Below is a small trained network, with its code and all its weights. Each question gives an input and a class and asks what happens when units are switched off, that is, made to give their printed mean instead of their output.

import numpy as np


def w(rows, s, z=0):
    codes = np.array(rows[::2]) - 128.0
    scale = np.full(codes.shape[1], s)
    scale[-1] = z or s
    return codes * scale


def norm(h):
    return h / np.sqrt((h * h).mean(-1, keepdims=True) + 1e-5)


def f(y):
    return np.maximum(y, 0)


def log_softmax(a):
    a = a - a.max(-1, keepdims=True)
    return a - np.log(np.exp(a).sum(-1, keepdims=True))


def net(x, mask):
    res = np.array(x, float).reshape(1, 6) / 4 @ E
    u = 0
    for l in range(4):
        y = f(norm(res) @ A[l][:, :-1].T + A[l][:, -1])
        res = res + np.where(mask[u : u + 9], y, B[l][:, -1]) @ B[l][:, :-1]
        u += 9
    return log_softmax(norm(res)[-1] @ U[:, :-1].T + U[:, -1])


A, B = {}, {}
E = w([
[49,229,142,101,103,199,254],'x0',
[75,129,24,61,42,133,58],'x1',
[54,135,151,144,105,32,193],'x2',
[204,146,117,98,91,115,131],'x3',
[116,105,38,132,252,60,110],'x4',
[180,46,39,219,151,72,160],'x5',
],0.00072)
A[0] = w([
[171,90,55,142,155,52,47,124],'0.n0',
[50,7,105,166,69,95,144,132],'0.n1',
[245,121,159,103,149,147,131,103],'0.n2',
[132,90,186,138,218,163,102,93],'0.n3',
[154,49,133,135,84,106,53,8],'0.n4',
[101,150,196,153,97,147,119,74],'0.n5',
[108,204,168,135,45,171,182,94],'0.n6',
[113,111,106,75,148,134,83,105],'0.n7',
[63,132,117,110,153,112,196,70],'0.n8',
],0.0017,0.0011)
B[0] = w([
[105,51,188,94,113,116,77,247],'0.n0',
[226,178,79,169,145,130,109,213],'0.n1',
[188,172,79,194,125,133,81,178],'0.n2',
[108,123,6,62,63,141,141,175],'0.n3',
[118,118,109,116,140,148,6,169],'0.n4',
[92,45,134,113,121,120,108,167],'0.n5',
[135,9,90,86,138,97,90,230],'0.n6',
[128,149,133,152,137,178,136,164],'0.n7',
[177,164,103,133,132,139,70,174],'0.n8',
],0.002,0.0013)
A[1] = w([
[49,189,63,80,201,219,84,67],'1.n0',
[170,138,35,139,166,80,105,119],'1.n1',
[239,107,172,135,136,124,154,66],'1.n2',
[148,99,236,183,40,77,140,110],'1.n3',
[75,237,184,105,94,220,204,151],'1.n4',
[125,216,201,56,104,135,56,104],'1.n5',
[130,210,134,75,89,182,39,81],'1.n6',
[7,164,99,143,117,66,143,107],'1.n7',
[85,65,72,89,113,104,96,5],'1.n8',
],0.0018,0.0013)
B[1] = w([
[79,145,128,46,214,172,91,205],'1.n0',
[86,60,198,110,126,105,136,219],'1.n1',
[147,173,86,154,148,174,106,163],'1.n2',
[85,80,99,95,223,147,77,193],'1.n3',
[134,75,108,103,143,38,20,250],'1.n4',
[113,90,125,187,130,120,183,202],'1.n5',
[122,128,132,157,162,144,193,205],'1.n6',
[255,133,119,134,145,124,142,190],'1.n7',
[168,112,127,187,96,152,146,156],'1.n8',
],0.0022,0.0014)
A[2] = w([
[148,166,95,110,88,110,177,95],'2.n0',
[93,119,173,55,94,115,109,11],'2.n1',
[199,178,121,236,136,172,197,88],'2.n2',
[142,166,130,120,64,226,62,141],'2.n3',
[114,181,254,92,104,209,211,83],'2.n4',
[174,108,66,178,192,98,130,119],'2.n5',
[246,108,147,117,127,188,99,143],'2.n6',
[133,136,116,98,42,127,147,112],'2.n7',
[88,105,91,101,14,74,94,36],'2.n8',
],0.0021,0.0012)
B[2] = w([
[183,104,150,113,71,102,67,146],'2.n0',
[40,106,89,173,104,166,145,166],'2.n1',
[102,254,222,144,172,229,210,171],'2.n2',
[132,116,208,179,145,19,210,218],'2.n3',
[123,20,37,196,136,94,47,162],'2.n4',
[52,119,254,110,51,161,180,253],'2.n5',
[196,194,79,178,160,120,97,239],'2.n6',
[138,176,59,62,70,110,163,166],'2.n7',
[191,216,98,121,94,211,165,206],'2.n8',
],0.0018,0.0013)
A[3] = w([
[193,94,99,138,142,106,1,27],'3.n0',
[21,95,90,55,63,195,144,2],'3.n1',
[122,61,19,148,166,109,173,88],'3.n2',
[78,141,116,50,120,185,142,98],'3.n3',
[54,53,184,151,155,68,149,25],'3.n4',
[90,210,157,130,148,77,227,145],'3.n5',
[205,183,91,119,46,112,148,26],'3.n6',
[154,199,147,187,109,159,194,187],'3.n7',
[139,80,123,131,211,139,62,44],'3.n8',
],0.0026,0.0014)
B[3] = w([
[140,109,133,177,97,208,46,250],'3.n0',
[82,179,159,196,77,161,180,199],'3.n1',
[99,122,253,131,105,117,140,181],'3.n2',
[70,155,131,131,138,149,131,192],'3.n3',
[134,80,138,113,134,52,222,205],'3.n4',
[194,125,125,163,144,201,70,193],'3.n5',
[141,154,33,33,101,49,164,171],'3.n6',
[193,163,129,135,181,128,156,190],'3.n7',
[126,133,92,135,38,106,99,229],'3.n8',
],0.0031,0.0018)
U = w([
[222,175,158,174,209,167,175,148],'0',
[80,177,95,59,227,158,89,7],'1',
[28,170,137,118,86,171,168,152],'2',
[108,40,176,136,152,38,171,145],'3',
[183,171,45,71,70,93,167,62],'4',
[171,72,117,164,91,156,2,198],'5',
],0.0084,0.0019)

Each question gives the input, the list of numbers given to net, and the class t.
The units are the neurons (one row each of A and B). Each row of codes is followed by its name. A weight is (code - 128) times the scale printed after its matrix; where a second scale follows, it is the last column's (A, B and U).
mask holds one flag per neuron, layer by layer. A switched-off neuron (its flag False) gives its mean, the last column of its row in B, instead of its output. The means were averaged over made-up inputs and are rounded, as every weight is.
A unit's drop is (log p(t) with every unit on - log p(t) with that unit switched off) / (log p(t) with every unit on - log p(t) with every unit switched off).
The circuit of an input: a set's keep is (log p(t) with only the set's units on - log p(t) with every unit switched off) / (log p(t) with every unit on - log p(t) with every unit switched off). Starting from the 12 units with the biggest drops (on a tie, the unit counted first), units are removed one at a time, each time the one whose removal leaves the highest keep (on an exact tie, the one counted first), for as long as the keep stays at least 0.8.
units of the circuit, in order: the units of the circuit, biggest drop first
most important unit: the unit with the biggest drop
top k neurons: the k neurons with the biggest drops, biggest first
k most important neurons of layer l: the k neurons of layer l with the biggest drops, biggest first
drop when u is switched off: that unit's drop, to one decimal
input [1,-1,5,-5,-8,3], class 3: units of the circuit, in order : (1.n3; 3.n4)
input [8,-6,-2,3,-7,-2], class 3: top 3 neurons : (0.n1; 3.n4; 1.n7)
input [8,-2,8,1,6,1], class 0: units of the circuit, in order : (3.n5)
input [-1,6,-8,8,0,-5], class 4: top 4 neurons : (3.n6; 2.n3; 1.n3; 1.n4)
input [3,-8,-6,-4,1,-6], class 5: top 3 neurons : (2.n4; 3.n8; 2.n5)
input [-4,7,6,8,-8,6], class 4: units of the circuit, in order : (3.n6; 2.n8)
input [-1,0,-5,8,-6,6], class 0: top 2 neurons : (1.n4; 2.n2)
input [1,7,-2,-5,8,8], class 3: top 3 neurons : (2.n5; 3.n2; 1.n1)
input [1,3,8,-5,-5,-2], class 4: 2 most important neurons of layer 1 : (1.n7; 1.n0)
input [0,-5,4,-5,-1,5], class 0: 2 most important neurons of layer 3 : (3.n5; 3.n7)
input [-2,4,5,-6,-4,2], class 4: top 4 neurons : (2.n8; 1.n4; 0.n0; 3.n6)
input [3,-2,5,2,5,-3], class 0: top 2 neurons : (3.n5; 1.n7)
input [-6,-1,5,-6,-3,-5], class 3: top 2 neurons : (3.n4; 1.n4)
input [5,8,-7,-8,-1,5], class 2: top neuron : (3.n1)
input [-4,-5,-4,-2,-8,5], class 0: 2 most important neurons of layer 0 : (0.n6; 0.n0)
input [1,-2,5,-6,-5,6], class 0: 2 most important neurons of layer 0 : (0.n1; 0.n0)
input [-4,-6,-7,-2,-1,-4], class 0: 2 most important neurons of layer 2 : (2.n2; 2.n3)
input [3,1,7,-6,-2,8], class 0: drop when 3.n3 is switched off : 0.0
input [-2,4,-7,-8,-2,-8], class 2: drop when 0.n1 is switched off : 0.1
input [-1,-2,5,3,-6,8], class 0: drop when 1.n4 is switched off : 0.1
input [0,1,-8,-5,3,-4], class 1: drop when 1.n0 is switched off : 0.4
input [-1,3,-2,7,-2,-8], class 4: most important unit : 2.n3
input [-2,-3,-1,-5,-4,-8], class 3: 2 most important neurons of layer 3 : (3.n4; 3.n0)
input [1,6,1,-1,-8,1], class 4: 2 most important neurons of layer 0 : (0.n0; 0.n1)
input [-1,5,3,3,7,5], class 3: 2 most important neurons of layer 2 : (2.n5; 2.n6)
